Here is a tiny trained network, its code and every weight. The questions are about switching its units off for an input and a target symbol, where a switched-off unit gives its printed mean instead of its output.

import numpy as np


def w(rows, s, z=0):
    codes = np.array(rows[::2]) - 128.0
    scale = np.full(codes.shape[1], s)
    scale[-1] = z or s
    return codes * scale


def norm(h):
    return h / np.sqrt((h * h).mean(-1, keepdims=True) + 1e-5)


def f(y):
    return y / 2 * (1 + np.tanh(0.7978845608 * (y + 0.044715 * y**3)))


def softmax(a):
    e = np.exp(a - a.max(-1, keepdims=True))
    return e / e.sum(-1, keepdims=True)


def log_softmax(a):
    a = a - a.max(-1, keepdims=True)
    return a - np.log(np.exp(a).sum(-1, keepdims=True))


def net(x, mask):
    ids = ['ΓΛΨαβεηθξστ'.index(c) for c in x.split()]
    T = len(ids)
    res = E[ids] + P[:T]
    u = 0
    for l in range(2):
        r = norm(res)
        for j in range(2):
            rows = slice(3 * j, 3 * j + 3)
            q, k, v = (r @ M[l][rows].T for M in (Q, K, V))
            z = softmax(np.where(np.tri(T) > 0, q @ k.T / 3**0.5, -1e9)) @ v
            o = O[l][rows]
            res = res + np.where(mask[u + j], z, o[:, -1]) @ o[:, :-1]
        u += 2
        y = f(norm(res) @ A[l][:, :-1].T + A[l][:, -1])
        res = res + np.where(mask[u : u + 4], y, B[l][:, -1]) @ B[l][:, :-1]
        u += 4
    return log_softmax(norm(res)[-1] @ U[:, :-1].T + U[:, -1])


Q, K, V, O, A, B = {}, {}, {}, {}, {}, {}
E = w([
[48,104,117,153,139,92,145,170,91],'Γ',
[210,133,105,106,115,202,115,51,153],'Λ',
[178,156,108,202,161,102,100,102,119],'Ψ',
[97,74,94,56,70,196,158,116,100],'α',
[144,109,49,118,172,160,111,108,3],'β',
[135,186,151,138,76,119,161,112,176],'ε',
[80,89,144,63,181,61,137,112,58],'η',
[173,139,77,227,68,184,147,145,139],'θ',
[79,146,142,171,110,160,42,108,110],'ξ',
[108,180,55,93,171,145,115,123,219],'σ',
[122,169,171,137,189,202,158,139,127],'τ',
],0.018)
P = w([
[115,177,136,156,134,124,181,48,89],'0',
[147,194,131,104,87,90,132,128,99],'1',
[133,113,132,98,105,118,115,157,118],'2',
[127,7,182,146,148,108,127,163,188],'3',
[94,61,166,175,132,105,139,115,169],'4',
[51,167,141,172,141,154,121,54,169],'5',
],0.014)
Q[0] = w([
[170,41,165,156,142,103,109,126,151],'0.h0',
[184,97,159,63,121,153,65,254,142],'0.h0',
[171,133,114,101,63,134,164,75,77],'0.h0',
[186,28,178,131,133,111,126,213,165],'0.h1',
[177,174,137,77,97,146,66,221,87],'0.h1',
[117,92,173,190,82,152,133,59,68],'0.h1',
],0.0084)
K[0] = w([
[130,207,114,50,96,126,113,205,125],'0.h0',
[143,224,75,154,101,114,155,95,43],'0.h0',
[42,149,139,174,152,123,118,114,173],'0.h0',
[152,251,122,73,64,102,98,161,77],'0.h1',
[116,189,150,141,125,55,238,2,128],'0.h1',
[101,107,78,85,177,128,94,176,205],'0.h1',
],0.008)
V[0] = w([
[116,103,135,72,133,254,153,123,149],'0.h0',
[136,98,194,95,12,88,112,73,147],'0.h0',
[216,167,240,81,124,110,214,175,128],'0.h0',
[43,158,11,97,95,133,168,158,167],'0.h1',
[145,116,154,143,204,107,232,162,147],'0.h1',
[114,115,116,199,55,159,200,245,31],'0.h1',
],0.0063)
O[0] = w([
[137,115,116,33,119,233,124,178,104,170],'0.h0',
[160,106,185,107,34,126,136,1,148,78],'0.h0',
[204,181,191,123,111,129,235,122,158,19],'0.h0',
[58,178,28,91,119,137,159,146,197,254],'0.h1',
[148,114,125,130,221,124,233,70,160,76],'0.h1',
[89,106,108,193,92,166,190,115,90,3],'0.h1',
],0.0075,0.0016)
A[0] = w([
[253,159,39,253,117,109,106,119,162,80],'0.n0',
[74,155,149,66,141,126,175,121,142,64],'0.n1',
[77,95,201,3,167,63,111,50,101,60],'0.n2',
[11,124,218,100,106,88,141,213,62,253],'0.n3',
],0.0044,0.0039)
B[0] = w([
[137,84,100,112,182,165,167,40,167,171],'0.n0',
[137,108,144,118,113,138,141,137,156,120],'0.n1',
[163,115,75,105,128,178,107,98,109,125],'0.n2',
[133,132,102,143,150,139,166,9,176,251],'0.n3',
],0.011,0.0032)
Q[1] = w([
[204,86,112,167,134,104,108,171,160],'1.h0',
[157,99,143,96,129,171,106,151,54],'1.h0',
[144,254,105,144,157,199,124,34,109],'1.h0',
[71,135,134,136,166,187,128,60,153],'1.h1',
[163,80,158,140,98,80,155,224,90],'1.h1',
[110,93,95,189,130,201,91,77,199],'1.h1',
],0.007)
K[1] = w([
[83,186,141,78,80,99,135,136,94],'1.h0',
[97,162,162,179,111,79,140,97,150],'1.h0',
[77,2,190,146,139,124,142,206,118],'1.h0',
[122,143,175,153,120,205,110,112,190],'1.h1',
[213,120,103,102,97,44,150,121,71],'1.h1',
[87,90,211,105,140,138,109,111,208],'1.h1',
],0.0085)
V[1] = w([
[23,93,196,38,213,83,140,67,63],'1.h0',
[210,32,1,76,140,88,102,126,16],'1.h0',
[165,149,111,195,183,168,92,129,119],'1.h0',
[207,47,42,99,72,12,172,128,182],'1.h1',
[165,106,137,107,189,223,135,111,133],'1.h1',
[142,102,105,166,114,153,204,174,27],'1.h1',
],0.0077)
O[1] = w([
[53,77,215,100,147,95,114,140,143,125],'1.h0',
[91,187,180,170,169,210,75,115,142,64],'1.h0',
[186,138,122,168,157,123,92,180,171,171],'1.h0',
[91,244,120,124,193,175,123,11,95,44],'1.h1',
[183,85,129,103,155,183,154,152,141,173],'1.h1',
[86,105,176,175,144,190,144,126,123,2],'1.h1',
],0.011,0.0051)
A[1] = w([
[87,126,126,139,172,109,169,104,149,166],'1.n0',
[138,114,150,173,82,132,99,64,78,147],'1.n1',
[172,94,83,81,130,73,159,86,1,8],'1.n2',
[151,131,98,137,114,154,81,86,126,81],'1.n3',
],0.0096,0.0018)
B[1] = w([
[213,70,48,55,135,158,120,120,193,243],'1.n0',
[135,44,179,188,61,145,128,113,147,239],'1.n1',
[101,254,202,159,131,144,129,210,62,249],'1.n2',
[73,87,77,133,113,139,75,87,169,236],'1.n3',
],0.0086,0.002)
U = w([
[63,90,87,148,169,85,201,115,146,5],'Γ',
[254,129,147,57,115,190,66,101,111,55],'Λ',
[230,125,135,184,219,76,97,92,119,69],'Ψ',
[79,111,132,50,63,225,150,138,116,48],'α',
[106,163,155,161,189,191,85,198,80,197],'β',
[163,212,184,117,76,103,191,100,152,195],'ε',
[119,114,207,59,197,122,130,82,115,169],'η',
[172,145,64,206,113,202,166,125,116,126],'θ',
[141,96,133,144,54,79,55,150,97,131],'ξ',
[126,189,57,60,165,116,103,185,165,218],'σ',
[197,105,161,97,167,132,196,230,133,154],'τ',
],0.0076,0.003)

Each question gives the input, a string of symbols that net reads in full, and the target symbol t.
The units are the heads (3 rows each of Q, K, V and O) and the neurons (one row each of A and B). Each row of codes is followed by its name. A weight is (code - 128) times the scale printed after its matrix; where a second scale follows, it is the last column's (O, A, B and U).
mask holds one flag per unit, layer by layer, with each layer's heads first. A switched-off unit (its flag False) gives its mean, the last column of its rows in O or B, instead of its output. The means were averaged over made-up inputs and are rounded, as every weight is.
A unit's drop is (log p(t) with every unit on - log p(t) with that unit switched off) / (log p(t) with every unit on - log p(t) with every unit switched off).
The circuit of an input: a set's keep is (log p(t) with only the set's units on - log p(t) with every unit switched off) / (log p(t) with every unit on - log p(t) with every unit switched off). Starting from all 12 units, units are removed one at a time, each time the one whose removal leaves the highest keep (on an exact tie, the one counted first), for as long as the keep stays at least 0.8.
units of the circuit, in order: the units of the circuit, biggest drop first
top k neurons: the k neurons with the biggest drops, biggest first
k most important neurons of layer l: the k neurons of layer l with the biggest drops, biggest first
which heads matter: for each layer, one digit per head in row order, 1 if its drop is at least 0.15 and else 0, layers parted by /
input σ θ ξ, target σ: which heads matter : 01 / 00
input Γ σ θ θ σ, target θ: units of the circuit, in order : [0.h1, 1.h0]
input σ τ σ σ, target τ: units of the circuit, in order : [0.h0, 0.h1]
input σ θ σ α σ ε, target α: units of the circuit, in order : [0.h0, 1.h0]
input σ ε σ ξ ε, target σ: units of the circuit, in order : [0.h1, 1.h1]
input σ Ψ β τ τ τ, target τ: which heads matter : 00 / 00
input β θ Ψ α Ψ Λ, target α: units of the circuit, in order : [1.h0, 0.h0]
input Λ β β ξ, target β: units of the circuit, in order : [1.h0]
input ε τ Ψ τ ξ, target τ: units of the circuit, in order : [0.h0, 1.h1]
input τ τ β σ σ ε, target σ: which heads matter : 11 / 00
input τ ξ σ, target τ: units of the circuit, in order : [1.h1, 0.h1, 0.h0]
input θ ξ β, target β: which heads matter : 00 / 00
input Λ θ Λ Ψ, target θ: units of the circuit, in order : [1.h0, 0.h1]
input θ ε Λ, target θ: which heads matter : 01 / 11
input ξ α τ σ η, target τ: which heads matter : 00 / 01
input ξ ξ Ψ τ, target ξ: units of the circuit, in order : [0.h1, 0.h0]
input Ψ σ ξ σ τ Ψ, target τ: which heads matter : 00 / 01
input ξ ξ Λ θ ξ τ, target τ: units of the circuit, in order : [1.h1]
input σ σ ε ξ, target σ: which heads matter : 01 / 01
input ξ τ ε Λ θ Γ, target θ: 2 most important neurons of layer 0 : [0.n3, 0.n2]
input Λ τ σ α α η, target α: which heads matter : 10 / 00
input η ε η η α β, target η: which heads matter : 00 / 10
input σ θ τ Λ η, target τ: top 2 neurons : [1.n2, 0.n3]
input Λ σ ξ Γ, target σ: units of the circuit, in order : [0.h1, 1.h1, 1.n1]
input θ τ σ η θ, target σ: most important neuron of layer 1 : [1.n1]
input ε β θ ε α, target θ: units of the circuit, in order : [1.h0, 0.h1]
input τ ξ Γ σ σ β, target σ: which heads matter : 01 / 00
input Γ θ Λ θ Γ, target θ: which heads matter : 00 / 10
input η Λ η Λ, target η: top neuron : [0.n0]
input τ ξ Λ ε, target ξ: which heads matter : 01 / 00
